Each row of numbers belongs to one of the objects below and depends on some of the facts about them. Some rows are named. Which object is each other row?

Known rows:
perabran: [ -5  13  -4  13  -4  11  12   9  -1   4  -7 -11 -14   3  -9  -1  -6  -4
   0   0   7  -5  14  -9   8   2 -25   1   6 -11   9   0  15  -8   0   5
 -10  18   6  -5   2   4  -6 -11   2  13  -4]
sapel: [  5   4 -11   0  -4   9  -5   8 -13   0   2  -2  -9  13 -10  -2  -5   0
  -2  10   3  -3  14 -24   5   5  -5   1 -15  -3   4   4  10  -1  -6  -1
  -7   1  -2  -7  -3  -7 -22  -3  -8  18   4]
godrotruk: [  6   2 -13   2  -2   8  -3   9 -14   2  -2  -3 -10  12 -10   1  -5  -3
  -3  10   0  -1  12 -23   3   5  -3   0 -15  -3   4   3  10  -1  -7   0
  -7   2  -1  -4  -2  -6 -24  -4  -8  16   4]
kagron: [-12   8 -15   1  -2  -2  -8  19  11   4  -7  -3   2  10  12   0   2   2
 -13   3  11  11 -16  -5   5   3  -7  14  19  -8   5  10  -9  -5  -7  -5
  -6 -18  10   9  -9  11  -1  -4  16  10   6]
flepli: [ -4   6  -2   5   1   7  10  12   1  -3  -5  -9 -20  17  12   8  -6   6
  -8  -5   9   5  -3   2   3  -6 -21   0  17 -13  10  -6   4  -8  -7  -4
 -12   2  18   5  -6  20  -1 -14   7   9 -11]
zasudul: [  2  -4 -15 -12   7   2 -21   5 -10 -12   0  -2  -4  18   8   7  -4   1
 -16  -7 -12  12 -15   1   0   9  12  -7  -3   4   9   4  -2   0 -10 -14
   1 -11   7  10 -13  10 -14 -13 -12   8   1]
fupus: [  7  -6  -9  -5   4   3  -6  11 -12  -3   0  -2 -13  25  11  12  -6   4
 -12   3   3   9  -5  -9  -2  -3   3  -1  -5  -8   8  -2  -1  -3 -16  -9
  -9 -10  12  11 -11  11 -17  -8  -3  14  -1]
grona: [  3  13  18   8   2   4  11  -2 -12   0  -1  -9 -15  -3  -2   6  -8  -2
  -1   4   6   2   0 -14   1   0 -22   2  24 -14   0  -4   3  -9   0 -13
 -14   7   9   1   1   8   6   3   3   7 -17]
migrem: [  8   4   6  -9   8  -1 -20 -11 -23 -10   4  -2   1  -1  -7   5  -5  -7
  -9   2 -15   7 -11 -15  -2  15  11  -4   4   3  -2   7  -3  -1  -3 -25
  -1  -6  -2   5  -5  -3  -6   3 -15   7  -6]
fufek: [  6  11   2  -6   1  -2 -25   3 -16 -11  -5  10  -2  25  23  13  -1   6
 -20   6   4 -26  11  11  11 -23   9   6  -9 -21   7   1  -7   2 -11   6
 -12 -12   9  -2 -23   6 -17   1  -6   7  -9]
zitror: [  4   0 -10   3  -1   7  -5   7 -13   5  -1  -5  -5  11 -11   3  -6  -5
  -3   8   1  -2  13 -20   1   6  -1  -1 -16  -6   7   5   9  -4 -11  -2
  -6   7   0   1  -3  -3 -22  -4  -6  18   5]
fiflor: [  3  30  -2  17  17  14   4  -6  -1 -10  -1   8 -35  22  10  -6   3  -5
 -17 -15  24 -14 -12   3  -5  11 -18  29   8 -21   8 -27  15  -3 -16 -10
 -11  -7   3   4  -5  15  14 -36  17  33  -3]
refi: [  6  -4  -7  -6   3   3  -8  10 -11  -6   2   1 -13  26  11   9  -5   7
 -12   4   6   7  -4 -10   1  -3   2   1  -5  -8   7  -2  -1  -2 -16  -9
  -9 -12   9   7 -12  10 -16  -7  -3  15   0]
piplel: [ -4   3 -18  10   3  -3 -10  -5  -6   9  -2  -9   0   4 -11  -8  -1  -4
  -4   0   0  10   6 -16  -1   2  -1  -3 -21  -7  12  -1  -3   4   1   0
   7   6   5   1  11  -2 -13 -10 -11  -2   7]
klukli: [  3  13  18   9   2   4  11  -2 -12  -1  -1 -10 -15  -3  -3   6  -8  -2
  -1   4   6   2   0 -15   1   0 -22   2  24 -14   0  -3   3  -9   0 -14
 -14   7   9   1   2   8   7   3   3   7 -17]
popustem: [ -4   4 -18  10   3  -4 -10  -5  -6   8  -2  -9  -1   4 -12  -9  -1  -4
  -4   0   1  10   7 -16  -1   2   0  -2 -21  -6  12  -1  -3   4   1   0
   6   6   5   0  11  -2 -13 -10 -12  -2   7]
noflimuk: [ 12   4 -22   2  -2   8   3  14 -18   0  -4  -2 -20  13 -12  -1  -4  -3
  -6  12  -7   0   8 -26   4   0  -6   0 -11   1  -2   0  10   7  -1   7
  -9  -6  -3 -11   0 -11 -27  -5 -12  13   2]
muklum: [  3   6   6   4   8 -10 -12 -18 -17   1   6  -4  -1  -1  -5  -4  -3   0
  -5   5   2  14  -6 -22  -5  -1   1   1  -3 -10   3  -4 -14   4   2 -18
   2  -6   5   5   9   1   1   4 -11  -6  -5]

Facts:
boplam: η 447; μ 669; φ zubrum
braflu: η 287; μ 669; φ lakil fiso
bruklen: η 793; μ 113; φ pluvol godrotruk
bruplumum: η 287; μ 2; φ zubrum droskun
bufa: η 447; μ 669
droflur: η 110; μ 669; φ tatamu zustegim
droskun: η 287; μ 113
drosom: η 656; μ 669; φ pletas
drufa: η 110; μ 113; φ plogril flitiskas
dulik: η 46; μ 669; φ rugonam
fibu: η 447; μ 2
fiflor: η 447; μ 113
fiso: η 110; μ 2; φ skasir migrem ziskom
fita: η 656; μ 669
flepli: η 447; μ 113; φ pebel
fliplik: η 110; μ 113; φ fiflor
flitiskas: η 46; μ 113; φ rezapel
flotim: η 287; μ 669; φ vezik skiklo
flubro: η 793; μ 113; φ pebel
fufek: η 656; μ 113
fupus: η 656; μ 113; φ boplam bruplumum rezapel grona
fuzulu: η 46; μ 113
gefli: η 110; μ 669; φ vezik lakil
gibrul: η 46; μ 113; φ flepli
godrotruk: η 656; μ 2; φ sapel gefli guzo
grapor: η 110; μ 113
gratu: η 46; μ 2; φ lakil gefli
greforus: η 656; μ 2
gripevon: η 46; μ 2
griste: η 287; μ 113; φ ziskom
grona: η 447; μ 669; φ lakil lipitron
gruvun: η 447; μ 669; φ plenur
gukir: η 46; μ 2; φ fufek fita
guzi: η 656; μ 2; φ klutem leko fiso
guzo: η 793; μ 113
kagron: η 793; μ 113; φ bruplumum lipo
kana: η 110; μ 113; φ leko droskun
kivun: η 793; μ 669
klozen: η 447; μ 113
klukli: η 447; μ 669; φ klozen
klutem: η 656; μ 2; φ skasir zitror fibu
lakil: η 110; μ 113
leko: η 46; μ 2; φ muklum
lipitron: η 287; μ 2; φ rezapel
lipo: η 656; μ 113
meti: η 110; μ 113; φ ruver
migrem: η 46; μ 669; φ plede
mugan: η 793; μ 2
muklum: η 110; μ 669; φ ziskom
mupli: η 656; μ 113; φ klukli greforus
mustuk: η 656; μ 113; φ pluvol pletas
noflimuk: η 656; μ 2; φ drosom
norur: η 793; μ 669; φ guzo
nuge: η 447; μ 2; φ zedok klozen droskun
nuplak: η 793; μ 669
nuzatro: η 656; μ 113; φ sapel
pastam: η 447; μ 113; φ zitror
pebel: η 287; μ 113; φ stefli
peklar: η 46; μ 2
perabran: η 447; μ 2
pifun: η 447; μ 113; φ klozen flotim lipo
piplel: η 110; μ 2; φ plede
plede: η 46; μ 669
plenur: η 656; μ 2; φ gripevon gratu
pletas: η 46; μ 669
plogril: η 656; μ 113
pluvol: η 793; μ 2
popustem: η 110; μ 2; φ boplam plenur
pudral: η 793; μ 669; φ gibrul
redek: η 447; μ 113; φ vuplek kagron
refi: η 656; μ 113
rezapel: η 46; μ 2
rozik: η 287; μ 2; φ gefli
rugonam: η 46; μ 2; φ pebel
ruver: η 447; μ 669
sapel: η 656; μ 2
skasir: η 287; μ 669; φ zetreki
skiklo: η 447; μ 113
stazek: η 656; μ 113; φ zetreki flotim
stefli: η 110; μ 669; φ fibu
stopluk: η 793; μ 2; φ plogril klozen
subras: η 110; μ 2; φ kagron
sufir: η 110; μ 113; φ rezapel
sugrasel: η 656; μ 2; φ gibrul
tatamu: η 110; μ 113; φ leko
tumir: η 656; μ 113
vafi: η 287; μ 2; φ tumir
vagral: η 656; μ 2
vekim: η 447; μ 2; φ droskun
veston: η 287; μ 113; φ muklum
vezik: η 46; μ 669; φ flubro
vuplek: η 447; μ 113; φ zedok
zasudul: η 46; μ 113; φ vekim
zedok: η 447; μ 669
zeli: η 46; μ 113; φ klukli gratu
zetreki: η 110; μ 113
ziskom: η 110; μ 2; φ lakil
zitror: η 656; μ 2; φ sufir
zubrum: η 793; μ 113; φ muklum vagral
zustegim: η 656; μ 669; φ zubrum plenur

Which object is each row?
No name comes twice in this set of rows, the named rows included.
[ 11  -2 -17  -7   2   4  -1  15 -15  -8   0   1 -24  26  10   7  -4   8
 -13   7  -1  10  -8 -14   2  -7  -2   1  -1  -2   1  -6   0   5  -9  -3
 -10 -21   8   0 -10   5 -20  -7  -7  11  -3] | mustuk
[  7  -1 -12   5   0   6  -3   8 -14   6  -4  -7  -7  11 -11   5  -6  -7
  -4   8  -2  -1  12 -20  -1   6   1  -2 -15  -6   7   4   8  -3 -11   0
  -7   8   2   3  -2  -3 -23  -5  -7  16   4] | guzi
[-12  19 -23   7  -8   4  -4  19   7   7  -9  -3   1  -2 -10 -13   4  -4
  -5  11   6   1   0 -21  12   8 -16  15  10  -1  -1  14   2   1   6   6
  -4 -10  -4 -10   0  -9  -9   1   9  12  10] | pluvol
[  9  -3 -15   7   1   4  -1   9 -15   9  -6  -8  -8  10 -11   7  -6 -11
  -5   7  -5   0  10 -18  -3   5   3  -3 -14  -7   7   3   7  -2 -11   2
  -8  10   3   5  -1  -2 -24  -6  -7  14   4] | sugrasel
[  6  12  38  15  -9 -18  14  -7 -10 -10 -27   8 -23   8 -11  -6   9  15
  -1  -5   3  16   9 -19  29  -3 -13  12  31  -8 -10  -7  -6 -31  -3  -8
 -23  17  -9   4   1  18   9  -4 -17  17   2] | ruver
[ -8  13  -2  12  -5  12   9   8   1   3  -4 -11 -11   4  -9  -2  -6  -2
   1   0  10  -5  16 -10   9   3 -26   0   5 -11  10   1  15 -10  -1   2
  -9  18   6  -6   1   5  -5  -9   4  14  -4] | fibu
[-11  11 -21  12  -4   0  -3  17   8  16 -14  -8   7  -5 -10  -5   2 -12
  -6   7   2   2  -1 -15   4  11  -9  12  10  -6   4  17   0  -4  -1   6
  -5   0   1   3   1  -2  -9  -2  12  10  11] | stopluk
[ 10  -4 -14  -6   3   3  -3  13 -14  -6   0   0 -18  26  10  10  -5   6
 -12   5   1   9  -6 -12   0  -5   0  -1  -3  -5   4  -4  -1   2 -13  -6
 -10 -16   9   5 -10   9 -18  -8  -5  12  -2] | nuzatro
[  0  15  -3   7   1  -7   0   9  -6   9  -9  -4  -1 -10  -3   0   1  -9
  -9  13   0   9 -16 -22   0   5  -8  15  31  -6  -9  10 -11   1   3  -8
  -9 -17   2   4   0  -2   2  11   9   3  -3] | norur
[  6   5   8 -11   7   0 -22 -12 -22 -12   7  -1   3  -1  -6   3  -6  -4
  -7   3 -11   6 -10 -16   0  15   9  -3   3   3  -2   8  -2  -2  -3 -27
   0  -7  -4   3  -7  -3  -5   4 -15   9  -5] | plede
[  4   4   4   6   9 -11 -10 -17 -18   4   3  -7  -3  -2  -5  -1  -3  -3
  -6   4  -1  15  -8 -21  -7  -1   3   0  -2 -10   3  -5 -14   5   2 -16
   2  -5   7   7  10   1   0   3 -11  -8  -5] | droflur
[  0  14  21   6   1   5   9  -4 -11  -3   2  -8 -14  -2  -2   4  -9   1
   0   5  10   1   2 -15   4   1 -24   3  23 -14   0  -2   4 -10   0 -16
 -13   7   7   0   0   7   8   4   4   9 -17] | zedok
[  8  20 -19  16  26  -2 -15 -19  -8  -4   1  10 -24  23   7 -11   8  -8
 -22 -16  13   0 -22  -3 -16   8   8  26 -17 -17  10 -29  -4  12 -15 -11
   4 -19   3  11   5   8   6 -37   3  16   9] | fliplik

Now the same objects, written a new way:
Some objects and their rows:
greforus: [  9  -3  12  20  14   0 -14  -3 -23 -22  11 -26  -4]
gefli: [-18   7 -42 -36 -34 -11  20  -4   4   2  -4 -21  15]
kivun: [-17   0 -12   3 -13  21 -12  -6  -3 -17 -16  33  -3]
vekim: [ 11  12   0   1  -7  -1 -11 -16 -19 -22  22  -7 -10]
braflu: [ -5   5 -34 -25 -30 -10   8   0   1   5 -12  -6  13]
kagron: [-5  2  6 -2  2  9  5  6 15  5 11 28 -7]
drosom: [  4  13 -32  -6 -22   1   6  -3  -2  10 -10 -17   4]
nuplak: [-18  -1 -12   4 -14  22 -12  -6  -3 -17 -16  34  -4]
sugrasel: [ 13  11   2   3   6  -8  -1 -12 -18  -7  16 -36  -5]
droskun: [11 -7 10 11 11  1  0 28  8  5 11  7 -1]
fufek: [  7 -18  13  10  16   4   1  27   5  10   5   2  -3]
zubrum: [-3 13 -7 -1 -6  6  0 10 19 14 12 44 -4]
gibrul: [ -3  -7  13  -4  18  -7  13   0  23  41 -19   7   6]
zedok: [ -3 -10 -17  -1 -21  15 -12   0  -7 -14 -11  22  -4]
flotim: [  1  12 -31 -17 -24  -4  10  -5  -1   6  -5 -15   8]
pifun: [  7 -13   4 -13  -1   2   4  14   8  10  11  21  -8]
gruvun: [  0   8 -34 -19 -34   5   0 -10  -2  -2  -4   8   0]
popustem: [  5  24  -1   7   2  -6   0 -15 -14 -20  23 -35  -2]

Name these rows:
No name comes twice in this set of rows, the named rows included.
[  4 -11  18  10   7   7 -19  -9 -24 -35  13   4 -12] | perabran
[  6  -8   1 -14   0 -13  11  23  14  23   4  11   5] | griste
[ -5  -4   7   1  11  -7   9   3  27  26 -16  10  12] | zasudul
[  2  17   7  10   7  -4  -4 -13 -17 -16  16 -26  -3] | piplel
[ -3  17   1  -3   1 -12  -2 -10 -13  -6   9 -13   1] | fiso
[  4  20   5   9   7  -5  -2 -14 -15 -17  19 -28  -4] | subras
[-12   8 -19  -5 -12  -1   4 -20  11  22 -36   2  16] | dulik
[  9   9  11  10   6  -7  -4 -15 -15 -21   9 -34  -1] | zitror
[ -4  23   0  12   4 -16 -11 -22   1  13 -14   7  13] | leko
[  9   7   2   0  -4  -2 -11 -17 -21 -24  20  -8 -11] | nuge
[-12 -19   7  -9   8  -3   9  29  11   2   5   8   7] | lakil
[  6 -24  13   2   7  10  -5  20   5  -2   8  27 -10] | klozen
[  1  -1 -22   5 -13   8  -6   6  -6  -3 -15  -8   3] | fita
[ -6   7  14  13  12 -10  -6 -25  -4  -6 -10 -13  11] | gukir
[-15 -13  41  37  22  -1 -18 -22  -2 -47 -24  -6  14] | rezapel

